Below is a small trained network, with its code and all its weights. Each question gives an input and a target symbol and asks what happens when units are switched off, that is, made to give their printed mean instead of their output.

import numpy as np


def w(rows, s, z=0):
    codes = np.array(rows[::2]) - 128.0
    scale = np.full(codes.shape[1], s)
    scale[-1] = z or s
    return codes * scale


def f(y):
    return y / 2 * (1 + np.tanh(0.7978845608 * (y + 0.044715 * y**3)))


def softmax(a):
    e = np.exp(a - a.max(-1, keepdims=True))
    return e / e.sum(-1, keepdims=True)


def log_softmax(a):
    a = a - a.max(-1, keepdims=True)
    return a - np.log(np.exp(a).sum(-1, keepdims=True))


def net(x, mask):
    ids = ['ΓΨαβλξσ'.index(c) for c in x.split()]
    T = len(ids)
    res = E[ids] + P[:T]
    u = 0
    for l in range(2):
        q, k, v = (res @ M[l].T for M in (Q, K, V))
        z = softmax(np.where(np.tri(T) > 0, q @ k.T / 3**0.5, -1e9)) @ v
        res = res + np.where(mask[u], z, O[l][:, -1]) @ O[l][:, :-1]
        u += 1
        y = f(res @ A[l][:, :-1].T + A[l][:, -1])
        res = res + np.where(mask[u : u + 8], y, B[l][:, -1]) @ B[l][:, :-1]
        u += 8
    return log_softmax(res[-1] @ U[:, :-1].T + U[:, -1])


Q, K, V, O, A, B = {}, {}, {}, {}, {}, {}
E = w([
[44,165,1],'Γ',
[93,108,70],'Ψ',
[67,201,244],'α',
[94,188,47],'β',
[211,111,235],'λ',
[252,52,120],'ξ',
[37,138,107],'σ',
],0.0083)
P = w([
[157,238,136],'0',
[57,2,180],'1',
[184,128,90],'2',
[24,42,178],'3',
[197,148,113],'4',
[29,16,199],'5',
[198,179,135],'6',
],0.0067)
Q[0] = w([
[95,14,191],'L0H1',
[180,141,130],'L0H1',
[2,132,93],'L0H1',
],0.0058)
K[0] = w([
[123,199,65],'L0H1',
[114,82,131],'L0H1',
[254,163,127],'L0H1',
],0.0085)
V[0] = w([
[2,132,8],'L0H1',
[5,106,164],'L0H1',
[57,12,124],'L0H1',
],0.0041)
O[0] = w([
[43,72,15,250],'L0H1',
[1,160,204,182],'L0H1',
[36,76,214,84],'L0H1',
],0.005,0.0011)
A[0] = w([
[143,34,162,167],'L0N1',
[199,209,56,169],'L0N2',
[158,2,209,147],'L0N3',
[39,85,236,32],'L0N4',
[248,118,138,164],'L0N5',
[198,223,203,85],'L0N6',
[100,88,177,252],'L0N7',
[40,174,149,119],'L0N8',
],0.0074,0.0027)
B[0] = w([
[28,220,56,182],'L0N1',
[245,136,100,210],'L0N2',
[4,162,62,209],'L0N3',
[213,82,3,193],'L0N4',
[148,46,165,164],'L0N5',
[239,241,215,153],'L0N6',
[77,111,45,251],'L0N7',
[53,82,132,213],'L0N8',
],0.0061,0.0023)
Q[1] = w([
[3,99,108],'L1H1',
[69,175,156],'L1H1',
[218,134,112],'L1H1',
],0.0061)
K[1] = w([
[227,254,105],'L1H1',
[179,174,136],'L1H1',
[6,101,51],'L1H1',
],0.0053)
V[1] = w([
[1,158,91],'L1H1',
[135,40,25],'L1H1',
[59,77,175],'L1H1',
],0.0069)
O[1] = w([
[26,96,140,69],'L1H1',
[147,90,2,90],'L1H1',
[127,11,178,4],'L1H1',
],0.0082,0.0036)
A[1] = w([
[63,51,139,32],'L1N1',
[119,158,210,230],'L1N2',
[23,132,55,129],'L1N3',
[61,61,116,40],'L1N4',
[116,1,138,255],'L1N5',
[93,29,157,183],'L1N6',
[171,107,214,30],'L1N7',
[100,127,236,59],'L1N8',
],0.0084,0.0035)
B[1] = w([
[215,68,222,152],'L1N1',
[4,96,152,168],'L1N2',
[128,8,80,255],'L1N3',
[219,23,187,164],'L1N4',
[221,237,217,179],'L1N5',
[217,190,255,160],'L1N6',
[68,71,69,138],'L1N7',
[46,64,65,139],'L1N8',
],0.0058,0.008)
U = w([
[131,97,127,120],'Γ',
[73,124,152,196],'Ψ',
[1,170,191,90],'α',
[39,145,35,5],'β',
[122,215,230,173],'λ',
[139,210,94,162],'ξ',
[209,109,205,104],'σ',
],0.0067,0.0029)

Each question gives the input, a string of symbols that net reads in full, and the target symbol t.
The units are the heads (3 rows each of Q, K, V and O) and the neurons (one row each of A and B). Each row of codes is followed by its name. A weight is (code - 128) times the scale printed after its matrix; where a second scale follows, it is the last column's (O, A, B and U).
mask holds one flag per unit, layer by layer, with each layer's heads first. A switched-off unit (its flag False) gives its mean, the last column of its rows in O or B, instead of its output. The means were averaged over made-up inputs and are rounded, as every weight is.
A unit's drop is (log p(t) with every unit on - log p(t) with that unit switched off) / (log p(t) with every unit on - log p(t) with every unit switched off).
The circuit of an input: a set's keep is (log p(t) with only the set's units on - log p(t) with every unit switched off) / (log p(t) with every unit on - log p(t) with every unit switched off). Starting from the 12 units with the biggest drops (on a tie, the unit counted first), units are removed one at a time, each time the one whose removal leaves the highest keep (on an exact tie, the one counted first), for as long as the keep stays at least 0.8.
circuit, biggest first: the units of the circuit, biggest drop first
most important unit: the unit with the biggest drop
top k neurons: the k neurons with the biggest drops, biggest first
k most important neurons of layer l: the k neurons of layer l with the biggest drops, biggest first
drop when u is switched off: that unit's drop, to one decimal
input ξ α α λ, target ξ: 3 most important neurons of layer 0 : L0N3; L0N2; L0N1
input λ ξ σ ξ, target λ: 4 most important neurons of layer 0 : L0N6; L0N3; L0N1; L0N2
input β Γ α λ, target β: 3 most important neurons of layer 0 : L0N3; L0N2; L0N1
input α Γ α β Γ Γ, target α: circuit, biggest first : L1H1; L0N6; L0H1; L1N2
input λ Γ σ σ, target λ: circuit, biggest first : L1H1; L0H1; L0N6
input λ σ Γ ξ, target λ: circuit, biggest first : L1H1; L0N6; L0H1; L0N3
input λ ξ σ Γ α Ψ, target λ: 2 most important neurons of layer 0 : L0N6; L0N2
input ξ λ Ψ β, target ξ: circuit, biggest first : L1H1; L0H1; L0N2; L0N6
input σ ξ σ β α, target α: top 2 neurons : L1N2; L0N2
input β σ λ ξ, target β: most important unit : L0N3
input α β β Γ, target α: top 3 neurons : L0N6; L1N2; L0N4
input α Γ σ σ σ ξ, target α: 2 most important neurons of layer 0 : L0N6; L0N3
input λ β β β, target λ: top 3 neurons : L0N6; L1N3; L0N2
input ξ Ψ Γ ξ, target ξ: top 3 neurons : L0N6; L0N2; L0N3
input λ β Ψ σ β Γ, target λ: top 2 neurons : L0N6; L1N3
input α Ψ α λ, target α: top 3 neurons : L0N6; L0N3; L1N2
input σ σ ξ α, target σ: 3 most important neurons of layer 0 : L0N4; L0N8; L0N6
input σ β σ ξ α σ, target σ: 2 most important neurons of layer 0 : L0N4; L0N8
input ξ ξ ξ α, target ξ: 2 most important neurons of layer 0 : L0N2; L0N4
input β β ξ λ Ψ λ, target β: top 3 neurons : L0N3; L0N1; L0N2
input Γ Γ σ σ, target Γ: 2 most important neurons of layer 1 : L1N3; L1N4
input ξ β α ξ ξ β, target ξ: top 3 neurons : L0N2; L0N6; L1N3
input σ λ Ψ Ψ, target σ: 2 most important neurons of layer 0 : L0N6; L0N4
input α Γ Ψ σ α Ψ, target α: top 3 neurons : L0N6; L1N2; L0N2
input σ Γ β σ ξ β, target σ: 2 most important neurons of layer 0 : L0N6; L0N4
input β α β Ψ, target β: top neuron : L0N2
input ξ β β Ψ, target ξ: top 2 neurons : L0N6; L0N2
input ξ Ψ β β λ Γ, target ξ: drop when L1H1 is switched off : 0.9
